Below is a small trained network, with its code and all its weights. Each question gives an input and a class and asks what happens when units are switched off, that is, made to give their printed mean instead of their output.

import numpy as np


def w(rows, s, z=0):
    codes = np.array(rows[::2]) - 128.0
    scale = np.full(codes.shape[1], s)
    scale[-1] = z or s
    return codes * scale


def norm(h):
    return h / np.sqrt((h * h).mean(-1, keepdims=True) + 1e-5)


def f(y):
    return np.maximum(y, 0)


def log_softmax(a):
    a = a - a.max(-1, keepdims=True)
    return a - np.log(np.exp(a).sum(-1, keepdims=True))


def net(x, mask):
    res = np.array(x, float).reshape(1, 8) / 4 @ E
    u = 0
    for l in range(3):
        y = f(norm(res) @ A[l][:, :-1].T + A[l][:, -1])
        res = res + np.where(mask[u : u + 4], y, B[l][:, -1]) @ B[l][:, :-1]
        u += 4
    return log_softmax(norm(res)[-1] @ U[:, :-1].T + U[:, -1])


A, B = {}, {}
E = w([
[166,48,186,126,129,157,78,104,98],'x0',
[143,150,115,124,114,103,158,164,147],'x1',
[125,116,104,174,151,125,205,9,131],'x2',
[101,115,155,160,99,124,108,94,95],'x3',
[117,107,23,102,139,97,102,113,101],'x4',
[154,83,78,108,173,103,118,190,178],'x5',
[132,57,130,45,105,109,168,118,137],'x6',
[107,128,83,134,117,182,150,74,194],'x7',
],0.012)
A[0] = w([
[81,182,79,130,124,96,148,119,129,121],'L0N1',
[74,81,173,117,106,179,216,85,135,4],'L0N2',
[82,36,91,115,99,117,4,19,28,47],'L0N3',
[140,120,139,230,212,169,1,118,89,102],'L0N4',
],0.0078,0.0041)
B[0] = w([
[165,115,57,109,174,90,87,88,116,199],'L0N1',
[85,133,207,150,63,170,157,181,109,184],'L0N2',
[21,160,141,238,108,185,228,170,1,255],'L0N3',
[116,152,144,149,135,221,149,111,48,234],'L0N4',
],0.011,0.006)
A[1] = w([
[126,188,178,151,138,186,110,112,213,141],'L1N1',
[123,138,145,114,129,137,77,226,90,150],'L1N2',
[86,147,132,150,150,128,109,92,85,22],'L1N3',
[155,109,166,119,83,111,147,7,124,5],'L1N4',
],0.012,0.0029)
B[1] = w([
[196,123,18,194,51,207,106,87,74,228],'L1N1',
[73,166,248,63,178,107,134,152,210,255],'L1N2',
[41,142,140,77,125,159,139,162,168,222],'L1N3',
[90,217,195,94,151,139,255,200,249,184],'L1N4',
],0.0087,0.0064)
A[2] = w([
[128,116,254,130,104,149,37,101,173,3],'L2N1',
[59,239,98,112,143,156,203,35,159,197],'L2N2',
[152,132,156,143,249,201,27,168,30,100],'L2N3',
[105,160,194,51,132,3,2,248,110,94],'L2N4',
],0.0069,0.0036)
B[2] = w([
[235,148,42,132,176,44,100,68,100,150],'L2N1',
[54,175,108,181,157,58,101,119,93,254],'L2N2',
[134,165,161,172,109,165,97,48,224,183],'L2N3',
[71,136,244,79,142,29,182,191,177,192],'L2N4',
],0.011,0.0094)
U = w([
[93,158,188,193,94,231,166,95,62,173],'0',
[142,94,7,93,139,104,123,206,115,129],'1',
[219,124,179,91,139,176,33,116,177,105],'2',
[104,152,223,66,163,59,167,186,168,200],'3',
[179,86,119,100,101,102,52,120,66,2],'4',
[233,41,140,84,86,168,139,122,126,62],'5',
[174,130,89,130,106,164,103,111,90,36],'6',
[106,152,11,174,183,73,148,52,109,113],'7',
],0.016,0.0095)

Each question gives the input, the list of numbers given to net, and the class t.
The units are the neurons (one row each of A and B). Each row of codes is followed by its name. A weight is (code - 128) times the scale printed after its matrix; where a second scale follows, it is the last column's (A, B and U).
mask holds one flag per neuron, layer by layer. A switched-off neuron (its flag False) gives its mean, the last column of its row in B, instead of its output. The means were averaged over made-up inputs and are rounded, as every weight is.
A unit's drop is (log p(t) with every unit on - log p(t) with that unit switched off) / (log p(t) with every unit on - log p(t) with every unit switched off).
The circuit of an input: a set's keep is (log p(t) with only the set's units on - log p(t) with every unit switched off) / (log p(t) with every unit on - log p(t) with every unit switched off). Starting from all 12 units, units are removed one at a time, each time the one whose removal leaves the highest keep (on an exact tie, the one counted first), for as long as the keep stays at least 0.8.
units of the circuit, in order: the units of the circuit, biggest drop first
top k neurons: the k neurons with the biggest drops, biggest first
top k neurons in layer l: the k neurons of layer l with the biggest drops, biggest first
drop when u is switched off: that unit's drop, to one decimal
input [4,-1,-3,6,-8,5,-6,-4], class 2: top 2 neurons -> L0N3, L2N1
input [-8,7,8,8,-2,-8,-2,5], class 7: units of the circuit, in order -> L2N2, L0N3
input [4,5,4,-1,-5,-4,4,-8], class 3: units of the circuit, in order -> L0N3
input [-6,7,-4,-7,2,2,8,7], class 1: top 2 neurons -> L1N2, L2N4
input [1,-5,-7,-2,-2,2,-7,1], class 2: units of the circuit, in order -> L0N3, L2N3
input [4,6,5,6,6,8,-1,-8], class 0: units of the circuit, in order -> L0N3, L2N2
input [7,0,-5,4,6,2,3,-3], class 0: top 2 neurons -> L0N3, L0N4
input [-5,7,1,-7,-8,6,-6,1], class 1: top 2 neurons in layer 0 -> L0N3, L0N4
input [5,-4,0,-8,3,-1,7,-1], class 5: top 2 neurons in layer 2 -> L2N2, L2N4
input [2,-6,-2,1,6,6,-1,-5], class 0: top 3 neurons -> L0N3, L0N4, L2N3
input [-2,-7,0,-8,-1,3,-7,6], class 7: top 2 neurons -> L0N3, L0N2
input [8,7,2,0,-2,7,6,1], class 5: drop when L2N2 is switched off -> 0.2
input [-5,8,7,8,-1,-8,-8,3], class 7: drop when L0N3 is switched off -> 0.2
input [0,4,3,3,4,-8,-3,-2], class 7: units of the circuit, in order -> L2N2
input [4,-1,-1,8,-7,8,3,4], class 5: drop when L2N3 is switched off -> 0.1
